Small tables with named rows and columns. After each table, cells are looked up by row and column.

Kenu =
	Lifi	Bul	Zop	Kosum	Fami	Rizafa	Nav
Ruza	0.00	-0.49	0.86	-0.36	0.15	0.46	0.06
Lag	0.47	-0.01	0.30	0.01	0.69	0.41	0.12
Giguzo	0.60	0.51	0.60	0.48	0.64	0.32	0.50
Zunekes	0.06	0.06	-0.33	0.05	0.07	0.26	0.06
Diba	-0.38	0.03	0.87	0.08	-0.47	0.48	0.03
Kam	-0.39	-0.03	-0.74	-0.02	-0.42	0.16	0.02
Kilefaz	0.43	0.32	-0.06	0.30	0.58	0.13	0.26
Zak	0.28	-0.10	0.30	-0.03	0.53	0.28	0.13

What is the Rizafa of Giguzo in Kenu?
0.32
What is the Lifi of Zak in Kenu?
0.28
What is the Bul of Giguzo in Kenu?
0.51
What is the Zop of Zak in Kenu?
0.30
What is the Kosum of Diba in Kenu?
0.08
What is the Kosum of Kilefaz in Kenu?
0.30
What is the Nav of Zunekes in Kenu?
0.06

Bamekes.csv
,Sozir,Balun,Ropov,Vukibuf,Bam,Mok,Vagamo,Nazezip,Siki
Dulat,34.00,13.01,-72.03,-10.86,-32.14,14.67,-25.89,-30.21,-13.58
Rozi,-0.11,10.05,-9.98,-13.40,-22.50,-12.51,-23.39,6.97,5.95
Dap,20.17,-42.43,-26.17,-2.50,1.95,32.82,-21.71,-29.69,-23.74
Fofimen,21.93,-83.62,15.33,-7.86,36.68,58.50,9.24,-20.13,-26.06
Val,-9.66,-74.19,-5.86,-14.72,23.72,23.62,18.31,-47.74,-46.00

What is the Vukibuf of Dulat in Bamekes? -10.86
What is the Vagamo of Dulat in Bamekes? -25.89
What is the Vukibuf of Dap in Bamekes? -2.50
What is the Nazezip of Dap in Bamekes? -29.69
What is the Sozir of Dulat in Bamekes? 34.00
What is the Nazezip of Rozi in Bamekes? 6.97
What is the Balun of Fofimen in Bamekes? -83.62
What is the Ropov of Val in Bamekes? -5.86
What is the Sozir of Val in Bamekes? -9.66
What is the Balun of Rozi in Bamekes? 10.05
What is the Ropov of Dap in Bamekes? -26.17
What is the Sozir of Rozi in Bamekes? -0.11
What is the Vagamo of Val in Bamekes? 18.31
What is the Nazezip of Dulat in Bamekes? -30.21
What is the Nazezip of Fofimen in Bamekes? -20.13
What is the Balun of Dap in Bamekes? -42.43

Table Ziri
|  | Pubadad | Todo |
|---|---|---|
| Lik | 16.502 | 23.535 |
| Gikotu | 58.410 | 47.744 |
| Kubok | 54.313 | 96.181 |

Todo of Lik = 23.535
Pubadad of Kubok = 54.313
Pubadad of Gikotu = 58.410
Todo of Gikotu = 47.744
Pubadad of Lik = 16.502
Todo of Kubok = 96.181

Baru =
           Zat    Bon    Gim  Sezoled  Magit    Rer  Sukunu
Zesen    86705  62226  40883    40497  22251  60894   48626
Lalubar  52248  49681  67135    36654  52709  17492   34813
Sadab    70949  75029  62197    42370  31884  20241   72579
Puzize   62277  74353  52981    50103  41297  44802   55445
Togoko   85139  47661  37651    36105  19886  67478   41463
Ziv      32275  79737  56522    61022  60683  45379   50332
Gopav    87275  65435  43483    39602  21851  55191   51139
Dez      55108  78810  57957    47465  36727  33897   59809
Nete     86734  36250  33066    44804  46395  81258   33586
Mitu     79653  84344  51742    46833  28490  41421   62499

Mitu, Gim => 51742
Dez, Gim => 57957
Mitu, Rer => 41421
Sadab, Rer => 20241
Mitu, Sezoled => 46833
Zesen, Bon => 62226
Puzize, Sezoled => 50103
Dez, Bon => 78810
Gopav, Gim => 43483
Dez, Rer => 33897
Gopav, Sezoled => 39602
Which row has the largest Sukunu? Sadab

Tenedi =
|  | Bameba | Zib | Mivunog | Med |
|---|---|---|---|---|
| Gevimi | -0.131 | 0.017 | -0.261 | -0.689 |
| Delam | 0.188 | 0.017 | -0.261 | -0.689 |
| Gelive | 0.082 | -0.710 | 0.404 | 0.010 |
| Lin | 0.082 | -0.129 | -0.261 | 0.010 |
| Kizi | -0.343 | -0.129 | 0.570 | 0.150 |

What is the Zib of Gelive in Tenedi?
-0.710
What is the Med of Delam in Tenedi?
-0.689
What is the Med of Kizi in Tenedi?
0.150
What is the Mivunog of Kizi in Tenedi?
0.570
What is the Med of Lin in Tenedi?
0.010
What is the Bameba of Gevimi in Tenedi?
-0.131
What is the Zib of Lin in Tenedi?
-0.129
What is the Mivunog of Gelive in Tenedi?
0.404
What is the Med of Gelive in Tenedi?
0.010
What is the Bameba of Lin in Tenedi?
0.082
What is the Mivunog of Gevimi in Tenedi?
-0.261
What is the Mivunog of Lin in Tenedi?
-0.261
What is the Zib of Delam in Tenedi?
0.017
What is the Bameba of Gelive in Tenedi?
0.082
What is the Mivunog of Delam in Tenedi?
-0.261
What is the Zib of Kizi in Tenedi?
-0.129
What is the Med of Gevimi in Tenedi?
-0.689
What is the Zib of Gevimi in Tenedi?
0.017
What is the Bameba of Delam in Tenedi?
0.188
What is the Bameba of Kizi in Tenedi?
-0.343

